Below is a small trained network, with its code and all its weights. Each question gives an input and a target symbol and asks what happens when units are switched off, that is, made to give their printed mean instead of their output.

import numpy as np


def w(rows, s, z=0):
    codes = np.array(rows[::2]) - 128.0
    scale = np.full(codes.shape[1], s)
    scale[-1] = z or s
    return codes * scale


def norm(h):
    return h / np.sqrt((h * h).mean(-1, keepdims=True) + 1e-5)


def softmax(a):
    e = np.exp(a - a.max(-1, keepdims=True))
    return e / e.sum(-1, keepdims=True)


def log_softmax(a):
    a = a - a.max(-1, keepdims=True)
    return a - np.log(np.exp(a).sum(-1, keepdims=True))


def net(x, mask):
    ids = ['αβεζηλμξσ'.index(c) for c in x.split()]
    T = len(ids)
    res = E[ids] + P[:T]
    u = 0
    for l in range(3):
        r = norm(res)
        for j in range(3):
            rows = slice(4 * j, 4 * j + 4)
            q, k, v = (r @ M[l][rows].T for M in (Q, K, V))
            z = softmax(np.where(np.tri(T) > 0, q @ k.T / 4**0.5, -1e9)) @ v
            o = O[l][rows]
            res = res + np.where(mask[u + j], z, o[:, -1]) @ o[:, :-1]
        u += 3
    return log_softmax(norm(res)[-1] @ U[:, :-1].T + U[:, -1])


Q, K, V, O = {}, {}, {}, {}
E = w([
[82,142,67,89,71,135,160,67],'α',
[42,131,142,151,211,86,89,118],'β',
[97,119,130,167,35,75,105,49],'ε',
[150,73,95,143,101,38,152,139],'ζ',
[94,81,159,135,144,183,207,138],'η',
[34,163,194,98,23,148,77,234],'λ',
[132,87,98,204,134,119,83,211],'μ',
[104,167,94,212,92,76,176,174],'ξ',
[147,127,246,161,100,83,128,102],'σ',
],0.014)
P = w([
[169,55,76,70,135,1,164,186],'0',
[143,55,104,88,117,25,163,170],'1',
[137,77,112,95,117,50,161,158],'2',
[132,80,119,113,109,85,152,155],'3',
[130,89,123,124,115,103,143,146],'4',
[120,96,128,139,107,121,145,137],'5',
[118,108,137,147,113,142,136,135],'6',
[119,129,135,157,117,165,134,130],'7',
[122,130,150,172,108,176,128,113],'8',
[115,133,150,191,94,187,126,112],'9',
],0.0083)
Q[0] = w([
[190,140,98,81,136,142,139,79],'L0H1',
[61,183,178,153,103,113,189,147],'L0H1',
[159,185,73,165,155,33,187,95],'L0H1',
[61,136,131,121,93,125,195,120],'L0H1',
[53,105,160,129,85,122,139,131],'L0H2',
[136,164,82,92,158,149,194,137],'L0H2',
[122,85,124,193,111,165,188,163],'L0H2',
[172,168,175,82,129,141,180,142],'L0H2',
[161,73,78,147,90,148,173,189],'L0H3',
[80,79,140,225,81,80,141,173],'L0H3',
[84,159,84,176,67,93,88,173],'L0H3',
[156,53,104,4,223,118,121,44],'L0H3',
],0.013)
K[0] = w([
[172,128,73,70,142,105,151,122],'L0H1',
[80,202,192,150,98,143,126,120],'L0H1',
[76,74,143,48,91,85,103,153],'L0H1',
[89,198,151,134,100,167,165,96],'L0H1',
[149,163,161,162,93,172,61,117],'L0H2',
[109,121,83,39,127,112,130,147],'L0H2',
[82,139,150,146,84,161,157,160],'L0H2',
[174,88,163,46,88,118,144,125],'L0H2',
[115,141,157,87,110,201,129,87],'L0H3',
[101,168,170,165,161,180,113,68],'L0H3',
[107,153,123,158,139,150,139,28],'L0H3',
[94,142,101,123,74,92,113,247],'L0H3',
],0.013)
V[0] = w([
[166,188,113,57,149,185,90,114],'L0H1',
[165,35,186,95,136,104,71,100],'L0H1',
[113,109,89,126,120,232,75,69],'L0H1',
[31,131,120,154,126,130,214,2],'L0H1',
[83,163,164,127,18,127,124,107],'L0H2',
[160,173,174,149,170,185,27,136],'L0H2',
[209,54,134,143,125,173,208,83],'L0H2',
[43,185,166,91,129,152,128,105],'L0H2',
[92,132,37,82,137,137,149,93],'L0H3',
[159,166,92,85,72,172,79,132],'L0H3',
[161,93,161,78,164,181,186,138],'L0H3',
[166,223,202,82,114,96,69,140],'L0H3',
],0.007)
O[0] = w([
[97,170,156,121,80,150,65,128,2],'L0H1',
[199,134,155,133,25,224,144,90,124],'L0H1',
[98,166,88,222,36,131,29,152,33],'L0H1',
[142,68,105,191,188,175,27,191,112],'L0H1',
[54,63,152,110,123,45,146,210,182],'L0H2',
[175,159,192,182,53,140,85,166,30],'L0H2',
[100,187,187,174,229,235,255,63,80],'L0H2',
[63,188,215,125,94,101,63,117,85],'L0H2',
[62,174,56,122,144,179,61,78,112],'L0H3',
[114,167,79,88,2,164,86,109,64],'L0H3',
[33,111,219,82,124,205,206,95,66],'L0H3',
[165,223,191,53,88,59,108,138,77],'L0H3',
],0.0052,0.0087)
Q[1] = w([
[93,91,245,32,195,173,156,64],'L1H1',
[108,206,172,51,56,183,140,123],'L1H1',
[132,186,86,207,159,192,131,58],'L1H1',
[207,92,153,131,41,109,133,107],'L1H1',
[146,113,94,207,171,195,85,122],'L1H2',
[111,12,132,152,150,102,155,203],'L1H2',
[133,215,121,44,86,99,104,64],'L1H2',
[97,191,133,80,145,111,137,189],'L1H2',
[108,98,122,161,148,78,134,141],'L1H3',
[68,25,37,149,135,24,187,223],'L1H3',
[125,75,108,220,130,128,113,136],'L1H3',
[60,38,102,107,91,42,122,196],'L1H3',
],0.011)
K[1] = w([
[152,156,137,107,138,153,204,226],'L1H1',
[150,165,101,77,107,103,180,141],'L1H1',
[118,98,106,8,171,161,119,127],'L1H1',
[212,39,159,145,94,91,156,119],'L1H1',
[81,161,129,60,94,172,116,92],'L1H2',
[125,88,198,164,111,99,98,143],'L1H2',
[158,124,59,126,190,160,157,125],'L1H2',
[188,102,115,153,77,144,138,151],'L1H2',
[106,169,131,152,130,108,167,156],'L1H3',
[100,200,139,193,91,139,183,171],'L1H3',
[86,136,153,113,65,152,128,196],'L1H3',
[89,196,120,164,116,102,160,133],'L1H3',
],0.013)
V[1] = w([
[64,132,144,99,159,99,110,137],'L1H1',
[194,66,170,166,93,84,126,59],'L1H1',
[169,108,105,158,190,219,112,213],'L1H1',
[192,149,108,130,197,130,141,115],'L1H1',
[129,160,69,132,135,134,114,165],'L1H2',
[121,158,112,110,115,110,157,106],'L1H2',
[86,111,120,81,146,147,146,126],'L1H2',
[100,145,168,171,100,155,86,2],'L1H2',
[105,122,119,136,171,133,99,114],'L1H3',
[199,152,118,229,147,159,160,62],'L1H3',
[90,149,129,127,97,91,153,64],'L1H3',
[152,185,122,157,183,102,123,41],'L1H3',
],0.009)
O[1] = w([
[143,80,151,88,140,119,123,97,141],'L1H1',
[151,112,76,173,112,145,95,163,185],'L1H1',
[169,254,144,47,140,143,199,128,113],'L1H1',
[172,207,138,138,167,122,99,151,150],'L1H1',
[131,118,126,156,148,151,165,158,118],'L1H2',
[142,114,106,132,118,128,166,105,130],'L1H2',
[163,127,104,112,119,134,122,137,141],'L1H2',
[114,146,182,102,106,36,144,111,1],'L1H2',
[125,115,124,115,102,95,171,107,117],'L1H3',
[36,138,127,170,188,53,137,85,93],'L1H3',
[146,129,115,193,141,146,125,149,125],'L1H3',
[88,137,112,215,126,63,155,115,88],'L1H3',
],0.0095,0.012)
Q[2] = w([
[144,57,60,132,185,184,171,139],'L2H1',
[170,238,157,67,127,92,169,76],'L2H1',
[223,164,192,116,57,59,121,146],'L2H1',
[177,128,204,120,79,184,160,91],'L2H1',
[190,65,168,212,88,130,116,196],'L2H2',
[93,162,85,51,160,245,160,34],'L2H2',
[100,116,155,146,68,185,98,32],'L2H2',
[182,102,117,167,156,52,98,133],'L2H2',
[154,86,79,110,104,114,95,148],'L2H3',
[82,134,89,195,194,227,154,193],'L2H3',
[167,76,187,81,83,136,105,162],'L2H3',
[53,92,67,161,119,247,144,227],'L2H3',
],0.013)
K[2] = w([
[75,151,147,115,160,192,76,156],'L2H1',
[161,151,106,107,172,61,178,57],'L2H1',
[203,102,35,154,166,81,166,138],'L2H1',
[188,163,99,154,147,188,228,84],'L2H1',
[147,120,197,166,113,180,85,117],'L2H2',
[132,126,78,80,126,96,247,199],'L2H2',
[115,109,99,84,16,149,160,226],'L2H2',
[104,94,156,183,124,128,97,78],'L2H2',
[122,116,144,177,160,83,79,146],'L2H3',
[75,187,183,140,81,178,106,199],'L2H3',
[187,66,198,177,153,128,99,63],'L2H3',
[44,176,220,155,99,163,50,157],'L2H3',
],0.013)
V[2] = w([
[139,94,168,213,166,170,123,81],'L2H1',
[171,128,176,192,95,110,146,103],'L2H1',
[156,101,99,197,166,112,68,82],'L2H1',
[109,110,37,149,145,138,103,67],'L2H1',
[147,160,98,191,154,123,56,42],'L2H2',
[82,163,77,189,64,113,178,81],'L2H2',
[90,169,88,169,185,61,109,110],'L2H2',
[159,104,166,252,110,99,188,128],'L2H2',
[140,140,85,189,146,132,74,122],'L2H3',
[146,131,158,102,97,90,96,167],'L2H3',
[111,139,154,236,167,169,167,78],'L2H3',
[210,60,157,174,141,95,170,112],'L2H3',
],0.012)
O[2] = w([
[193,7,126,170,151,229,85,86,95],'L2H1',
[147,44,97,126,127,127,132,159,14],'L2H1',
[179,93,142,139,83,130,51,98,174],'L2H1',
[109,148,147,145,31,143,57,99,201],'L2H1',
[198,145,95,147,157,93,138,162,86],'L2H2',
[95,40,54,176,104,136,142,221,16],'L2H2',
[134,161,60,137,182,76,144,155,120],'L2H2',
[60,205,142,155,37,110,199,192,192],'L2H2',
[91,69,133,67,121,97,115,138,161],'L2H3',
[173,140,97,147,130,71,173,161,121],'L2H3',
[165,71,197,74,94,171,124,88,30],'L2H3',
[115,178,213,125,93,103,133,147,254],'L2H3',
],0.011,0.0073)
U = w([
[77,195,35,104,96,158,105,43,29],'α',
[209,164,133,149,218,91,66,96,138],'β',
[170,48,82,185,128,108,98,171,252],'ε',
[195,127,53,90,91,100,201,64,73],'ζ',
[130,69,132,150,193,196,177,113,212],'η',
[139,102,105,2,140,115,120,186,91],'λ',
[228,213,56,149,124,244,125,190,1],'μ',
[100,165,62,146,206,64,172,180,204],'ξ',
[157,196,197,160,77,98,165,134,78],'σ',
],0.0073,0.0034)

Each question gives the input, a string of symbols that net reads in full, and the target symbol t.
The units are the heads (4 rows each of Q, K, V and O). Each row of codes is followed by its name. A weight is (code - 128) times the scale printed after its matrix; where a second scale follows, it is the last column's (O and U).
mask holds one flag per head, layer by layer. A switched-off head (its flag False) gives its mean, the last column of its rows in O, instead of its output. The means were averaged over made-up inputs and are rounded, as every weight is.
A unit's drop is (log p(t) with every unit on - log p(t) with that unit switched off) / (log p(t) with every unit on - log p(t) with every unit switched off).
The circuit of an input: a set's keep is (log p(t) with only the set's units on - log p(t) with every unit switched off) / (log p(t) with every unit on - log p(t) with every unit switched off). Starting from all 9 units, units are removed one at a time, each time the one whose removal leaves the highest keep (on an exact tie, the one counted first), for as long as the keep stays at least 0.8.
circuit, biggest first: the units of the circuit, biggest drop first
unit that matters most: the unit with the biggest drop
which heads matter: for each layer, one digit per head in row order, 1 if its drop is at least 0.15 and else 0, layers parted by /
drop when u is switched off: that unit's drop, to one decimal
input β ξ β ε ξ ε ε λ α, target λ: which heads matter : 110 / 101 / 110
input ε μ ξ λ λ ζ λ μ β, target μ: circuit, biggest first : [L1H3]
input ξ ξ ζ, target ζ: which heads matter : 110 / 111 / 111
input β σ ξ μ ζ, target σ: which heads matter : 000 / 001 / 010
input α λ β, target λ: which heads matter : 000 / 101 / 110
input σ ξ ε ξ μ ζ ξ ξ ξ, target ε: circuit, biggest first : [L2H1 L1H1]
input μ ξ ξ ξ ξ λ ε λ, target ε: circuit, biggest first : [L1H1 L0H3]
input ε ξ ξ λ μ σ α, target σ: which heads matter : 111 / 111 / 101
input ξ ε β μ, target β: which heads matter : 010 / 100 / 010
input μ ξ μ, target μ: circuit, biggest first : [L1H1 L1H2]
input ξ ξ λ μ ξ μ, target ξ: which heads matter : 000 / 000 / 100
input ζ μ μ ξ α μ ξ, target α: circuit, biggest first : [L2H3 L0H3]
input μ ε ζ λ ξ β λ, target β: circuit, biggest first : [L2H2 L0H3]
input λ ξ β ξ μ η, target ξ: circuit, biggest first : [L2H3]
input β ξ λ ε, target ξ: which heads matter : 011 / 100 / 101
input ξ μ ζ ξ σ μ, target σ: which heads matter : 000 / 000 / 000
input ζ μ μ ξ λ ξ ε α ξ, target ξ: which heads matter : 010 / 000 / 101
input ξ μ β μ ε λ η, target λ: which heads matter : 011 / 101 / 110
input ξ ξ β β, target β: which heads matter : 000 / 100 / 010
input ε η ξ ξ μ μ ζ, target η: circuit, biggest first : [L0H3]
input μ ξ ξ ξ ξ ξ ε ζ, target ε: which heads matter : 000 / 000 / 110
input μ ε λ, target μ: which heads matter : 001 / 101 / 000
input ξ α ζ, target α: circuit, biggest first : [L2H1 L0H3]
input λ β ξ ε α, target ξ: which heads matter : 000 / 000 / 101
input ξ ξ ξ λ μ ε α μ β, target μ: circuit, biggest first : [L1H3 L0H2]
input ξ α ξ ξ ξ ζ ξ, target α: drop when L0H1 is switched off : 0.3
input α μ μ ξ ξ α μ ζ ξ μ, target α: unit that matters most : L1H1
input ε μ μ α ξ ε, target ε: drop when L0H2 is switched off : 0.2
input η β ξ ξ, target β: drop when L2H1 is switched off : 0.1
